Table B holds the same points as the rows below and some others, measured another way and shuffled. Each row below is followed by which row of B it is.
B:
0: [ 109  113 -390   51  -42  105 -231  -16  260 -242  580  153  247 -168
  167   60  -68 -360   39  259]
1: [-175 -106  137   -6 -184 -567  107   56  152 -251  -39 -135  173  235
 -124  118  231 -110  -27  -36]
2: [  -9 -246   13  -56    7   79 -177    7 -239   62  268   76   77   24
  284  -64   30  -12   15 -100]
3: [  97  -12  143  175   73   11  -74   37 -135   61  -50  -42   99 -150
   52  103  186   35  -81  -95]
4: [  96   54  -79   16   81 -249  -82  213 -129  109   84 -130  -41  100
 -111 -127   37   -7  -96   51]
5: [ -82 -296  311 -114   44 -277   43   32 -249  209  -46 -118  100   15
   68  -56  119  235   -4 -213]
6: [ 131   56 -131  118  222  410  186 -109 -289   29 -132  233  -20  129
  -23   51  162 -259   -9  155]
7: [ 180  228 -360  197   70 -129 -177  -70  241  -63  289   59  219 -164
  -29   90   69 -268  -25  193]
8: [ 265  -77 -218  101   90   62 -390   -1   41  258  123 -112  -92 -168
   63 -196 -139 -109  -98   20]
9: [  84   16 -245   34  174 -182  -16 -232   61  112  151  109  225  -53
    6   43   68 -144   34   39]
10: [  68 -176   -1  147 -150  -29 -316  111  -20  -57   12 -131 -131  119
   99  -68   68 -156 -121  -74]
11: [   5 -459  -31 -244  181 -218   15 -331 -108  533  -44  -30   36   64
   46 -317 -127   70   80  -75]
12: [ 121  108  -80   61   81 -248 -132  202  -60  -60   42 -130  -19   75
 -101   32   63  -83 -128  -86]
13: [ 100 -145  111    1  -14 -227  -78  144   37   13 -321 -313 -223  165
 -216  -99  -39 -126 -161 -131]
14: [   7  -26  150   92  -38 -217 -112  112  -25  -83  114  -86  192 -120
   77  139  172   53  -59 -126]
15: [ 180 -180  -22  -17  151  287 -180   19 -209  221   13  -26 -114  -75
  117 -158 -111  -56  -53  -58]
16: [ 237  206  112  108  224   22   38  230  -78  -17 -254 -188  -65 -151
 -241  111   28  -42 -178  -76]
17: [-193    6  246   42 -116 -350  145  167 -144 -217  193   16  328   49
   64  200  368  100   17  -19]
18: [  89  -31   24  -56   38  139  -36  367 -291   15   46 -109 -210  164
  -65 -205  -46  -76  -92  107]
19: [ 123   94   -4  154  -29  360 -200  487 -434 -127  197   -1 -205  137
  110  -99  111  -92 -143  112]
20: [-161   13  120 -181 -117 -390  195  365  -54 -235  257 -106  148  191
 -124  -28   95   -2    5  163]
21: [  10 -282 -190  -96   41 -263 -109 -348  199  199  165   30  197  -32
   99 -103  -65 -136   83   10]
22: [-120  -48  279   -1   85 -244  278    4 -262  -44  -95   53  242   80
  -17  203  332  105    9 -134]
23: [ 267  308  -55  539  372  226  276 -467  -88  142 -565  245  200 -174
 -186  396  496 -218  -69   45]
24: [ -18 -409  -19 -216   67 -145  -94 -160 -126  204    9  -39  -43  191
  107 -185 -106  -65   16 -183]
25: [ 172 -297    0  -11  154   29 -209  -87 -177  478 -117 -133 -144  -53
   48 -293 -102   68  -55  -83]
26: [  56   54   50 -104   67 -129  110  312  -89  -77  -22 -155  -70  123
 -214  -80  -33  -82  -84   85]
27: [-104  -26 -180 -114   37 -479  158  -96   59   74  281   72  290  134
  -74  -72  108  -66  101  211]
28: [ 230   -3 -139 -209  270  173   73  166 -121  132 -141 -125 -265   99
 -249 -234 -287 -202  -88   87]
29: [ 139  139  -57  106  -52 -219 -285  223  234 -225  287 -163  160 -246
   18  141  -12 -108 -108  -55]
30: [ 182  252 -478  179   34 -277 -185 -155  484 -107  352   47  293 -207
  -83  103   14 -353   -4  267]
31: [ 193  207  182  150  125  375  -90  670 -658  -46  -31 -109 -321  116
  -29  -74  131   73 -238  -18]
32: [  87 -269  -90  -56    1 -101 -213  -81   63  109  -15 -121  -93   83
   34 -149 -112 -178  -47  -98]
33: [  71   87  -81   86   12 -352  -26   66  133 -168 -116 -136    3  154
 -204  107   99 -226 -118  -58]
34: [-112 -376   81  -61  -79 -203    2 -185  -35   60  -36    0   65  202
  104  -63  113  -97   42  -84]
35: [  91   64 -351 -176  273 -463  265 -325  351  184  -13    9  230    1
 -348  -61 -117 -234   81  222]
36: [ -29 -371  170  -49 -105 -138 -210  139 -219   80  -70 -175 -177  245
  108 -166   27    5  -89 -224]
37: [ -25  182   63  125  -34   18  145  268 -195 -275  114   72  119  119
  -44  144  285 -120  -39  170]
38: [ -37  126  112   37   -1 -296  196  129   66 -178   43  -45  251  -54
 -150  170  202  -39  -14  102]
39: [  25 -206  -48  -56  -29  216 -190  144 -249   71  309   43  -52   78
  219 -209  -46  -74   -5   90]
40: [ 324   26  138   37  292  120 -137  196 -176  214 -292 -256 -188 -223
 -146  -35 -129   59 -207 -245]
41: [ 173  130  101   -8  130  195  -14  542 -414  -16  -53 -168 -281  121
 -145 -139  -25   -1 -180   34]
42: [  74  180   88  -31  145 -168  175  220  -41 -136   -9  -92  122  -58
 -202  133   68  -41  -68   17]
43: [  40  -24  110  155  108  -62   56 -152  -90   14 -116   64  198  -77
   42  209  254  -39  -23 -136]
44: [  54 -218   16  -49  -71 -115 -251  176  -70  -37   10 -187 -177  185
   32 -132  -69 -123 -111 -148]
45: [ -93   75  231  139   -9 -264  209   38  -82 -179  -42   30  313  -15
  -33  286  380   20  -15  -41]
46: [  89   59  383  107   20    7 -116  599 -485  -26  -95 -256 -176   20
  -23  -10  174  227 -224 -196]
47: [ 100   36  -66   54  -11 -371 -187  147  140   20  129 -191   72  -77
  -88  -36    9  -38  -91    1]
48: [ -43 -125   70 -172   23 -522  -16  195  -96  -32  -32 -221  -53  277
 -142  -66   10   -5  -94 -213]
49: [  68 -142   46  152    7  198 -121  -80 -148  105   76   79  100 -105
  191    7  144  -46  -11   19]
50: [  88  101 -136  -11  -72  -74   -6  230  207 -177  143 -113   -5   23
 -184  -85  -74 -272  -54  307]
51: [ 214  276 -257  182   91 -196 -126  140  148  -93   71  -95   18  -27
 -207   41   53 -227 -132  131]
52: [  31 -188  123   70 -113  301 -284  379 -438   74  277  -36 -151   73
  273 -239   62   59  -76   57]
53: [ 326  447 -319  377   50  -38 -212  204  284 -216    7 -124  -28 -136
 -262  132   74 -369 -201  213]
54: [  90 -126   62 -116   75 -201 -263  388 -340  258  182 -237 -160   59
   33 -291 -101  200 -127 -132]
55: [ -94 -290 -154 -248   82 -162  199 -400  155   89  158  161  279   64
   48  -46  -53 -205  176  121]
56: [ 135   33 -126  -15   79 -218 -194  288 -157  -56   10 -180 -204  248
 -116  -82  -39 -125 -167 -135]
57: [-153  -69  303  -88  -44 -405  231  214 -130  -77    8 -118  192   93
  -95   59  214  139   -3  -26]
58: [  40 -112  187   -5   36 -203  -64  123  -76  116  -17 -170   72 -107
  -11  -27   49  118  -72 -108]
59: [ -30  177   -6  109  102  -43  416  -86  -19 -124  -91  170  250   72
 -198  185  306 -198   49  296]
60: [  61 -243 -272  -99   32 -248 -184 -293  284  178  203   -8  142  -52
   62 -143 -147 -203   64   47]
61: [ -86 -356  261 -148  -14 -327    1  144 -336   69 -247 -209 -194  415
  -32 -122   80   65 -101 -327]
62: [ 249  265  100  163  254  453   26  479 -605  -11 -147  -22 -263   78
  -90    9  132  -23 -201   -7]
63: [ 144  120   24  329 -164  -87 -317  355   -8 -279  -87 -218 -175  130
  -63   94  192 -216 -237  -80]
64: [ 110   61  -52   -9    3  181 -128  422 -256 -128  181  -68 -181  138
   -5 -124  -28 -141 -109  101]
65: [ -59 -221 -199 -189   10 -167  101 -327  288   19  237  123  300  -23
   43  -41  -80 -252  155  188]
66: [ 273  140 -139  184  173  428  -43  125 -169    0 -158   19 -210   37
 -108  -39   14 -288 -133  146]
67: [  66   30  -21   35   42 -273  -95  209 -141  -92  -51 -130  -93  225
  -99   21  103 -102 -138 -147]
68: [ -84 -315  -10 -153  -42 -283 -196   48 -196  235  368  -31  106   88
  215 -244   -4  135   40  -38]
69: [ 194  -26  -79 -112  217  276   26  197 -268  134  -92  -56 -257  118
 -131 -216 -165 -152  -90   90]
70: [  89  -54  220   55 -130 -105 -382  677 -359 -186    0 -358 -365  245
   18 -100   27   44 -281 -303]
71: [  55  133 -158  176 -145 -444  -79   99  367 -227   28 -176   78   81
 -241   57  118 -289  -96  175]

[  18   71  268 -108 -166   23   92  -49 -106  111  -43   46  -48  -42
 -116  216  112  171   -5 -201  -10  -41  -72   21  239   70 -234  -19
   54  -44] => 1
[   4  -91  -93 -217   78  136  175  198  105    9   93  270   67 -179
   71  124 -221 -142    0  -28   16 -187  -98  142   86  -23   63  -66
 -169  -90] => 32
[  -7  -24   81  -55    5  -68   65  -80  -96   70    2  -57  155   50
 -242  -50  122   18  -37   11   18   72   -8  -45   74  212    2  204
  285   31] => 22
[ -99  -22  136  -34   30    8  -74  130  -94   43  103  140   25   33
  -32   11   62  -87   83  -28  124  -34   51    4   87    3 -137   15
   34 -159] => 12
[ 299  -76 -229  145  -29   86  234  -71  187  -20  235   56  -24   54
  231 -135 -136   55   17   25  -16 -235 -116  -87 -188 -160  224  -61
 -191  -16] => 28
[ -31   -4  169  -72  262   86 -125   66  -77 -110   94  208  -77  173
  144  130 -115  -42   54   19  101 -296   90   77  -44 -110 -100 -104
 -215  -47] => 53
[ 168 -372 -163 -153   64  196  151  119   23 -173  406  327  171 -149
  -18 -244  -80 -156   44  259   85 -247   53  -46 -231   38  166   29
 -198  130] => 40
[  20  -90 -248  -57  -18    4  130 -101  124   83  -41   -5   85  -56
   -8  -14  -98  -20  -56  -42   10  -23  -33   52   54  -11  116   39
  -19 -109] => 55
[ -39  -31  155  -92   25  -48  -17 -164 -142   71  -56  -80   88   97
 -201   36  178   94  -69  -16   34   36   59  -25   83  204  -83  126
  191   39] => 45
[-303  -76 -153  -29 -148 -107  -78  100  -26  175  -50   56  175 -106
 -210 -124   54 -228   80 -115  171  245  108   59  235    5 -133  184
  220 -388] => 68
[ -26 -197 -306  -52   16  -44   58  360  127   12  126  110  138 -220
 -146 -183  -54 -328  129  120   52  147    8   47   99  -36  138   78
  144 -270] => 11
[ -44 -196  -79  -96 -131  -37   39   40  -46   97   83   15  164 -143
 -237 -147  177  -87   20   54   76  161   64  -52  101  159  -21  133
  197 -109] => 5
[ 204  -53  109 -125   19  127  167  165   40   36  173  142  -89 -112
  143  173    6   76   12   -2  -50 -192 -138   -9   40   13   21 -198
 -157    5] => 13
[  73  -53   39 -144 -188    0   65   32   15  120 -101  -45 -134 -200
 -100  232  138  130   11 -144  -63   73  -46   58  293   -8 -170 -165
  -26 -161] => 36
[ -22    3   55 -253   39  106  129   64   27   15  -74  183  -22 -130
  -10  279 -175    0  -37 -139  -31 -180  -81  184  208  -23  -91  -86
 -143  -58] => 10
[ -94   -9   39  106  -54  -93 -135  134  -64   61   53   12  -11   67
  -92  -88  130 -110  141  -47  125  114   91  -34  119  -78 -150   55
  151 -288] => 4
[  22  -29   28 -151  -76   99  139   38   42   96   28  141  -34 -128
   70  185  -52   49  -17 -133    5 -124  -85   76  146  -15  -77 -117
 -148 -105] => 44
[ -81   82  212 -128  -40  124  183   46  -47  187  119  234   98  -30
  116  164  -46   36  -47 -181   68 -179 -149   18  110  123  -81    7
  -43  -50] => 70
[ 137   48    4  160 -115  -92   40 -294  -26   21  -56 -175  -53  200
  -92  -50  101  193    2  -99   -9  -11   13  -81   16  -58  -56   87
  107  -26] => 31
[-161 -149 -175 -187  101   33   -4  214   60   45   34  193  131 -155
  -39    2 -118 -256   33   27  100    1   47  137  122   -5   27   18
  -28 -225] => 21
[ -37  -47   73  -21    6   18   91  -85  -75  126  143   60  190   78
  -32 -101   98    8  -54   11   98  -40  -19  -92  -41  209   46  162
  140   21] => 46
[-256  -60  -18 -100  230   19 -161   96  -54  -37   23  222  110  103
   -6  -19 -146 -236   54   13  182 -115  149  124   22  -62  -74   80
  -50 -191] => 7
[ 143   34  -49  173  -55  -18  122 -203   46   84   99  -66   13  172
   99  -99   17  127  -19  -61   25 -101  -60 -116  -90  -34   84   60
   17  -33] => 41
[ -16  -55 -234   -2 -211  -62   30 -298   77   93 -206 -130  -50  -28
 -115   37   -1  110  -31 -190   14   62   69   67  182 -134 -105    8
  -35 -208] => 39
[-252 -208   28 -217   46  173  -39 -119 -110   84  175  332  229   -9
   79  -52  -27  -90  -68    0  251 -209  151   30  -65  127  -88   60
 -217  -37] => 29
[ -42  -12   69   34 -145  -41   97 -160  -90  163   75  -28  175   61
 -140 -116  167   72  -35  -73   79   65  -15 -113   40  186  -34  199
  232  -30] => 57
[ 303  -19  -94   20   84   -1   59 -182  112 -120  -93 -133 -229  115
   58  149  -79  192  -16  -13 -124 -195  -17   44   -4 -201   47 -168
 -183   27] => 66
[ -89  -55 -251 -113  117   74  184  -69  135   95   33  174  221  -20
  107  -28 -274 -136  -98  -42   70 -168  -66   97  -27   38  197  109
  -88  -73] => 65
[ 162  -38   76 -215  720  -49  -60  366   -4 -341  -11   30   14  148
 -168  122 -216 -247   32  369 -130 -182   -7  163  -61   90  261   41
  163  197] => 23
[ -44  -34   61    4    4    4   35 -198  -88   98   82   17  146  137
  -34  -89   85   59  -60  -18  100  -67   35  -77  -49  142   -2  153
   89   16] => 38
[ -15   97  296 -233  114  117   75   62  -71   -7  -32  214  -74   -2
   37  354 -119   70  -25 -154  -16 -270  -89  147  172    9 -170 -100
 -144   15] => 63
[-184  -64 -181 -182   54   19  111  -63   61  116  -65  121  224  -77
  -73    4 -164 -136  -86  -72   82  -28   -8  126  108   96   71  154
   38 -115] => 2
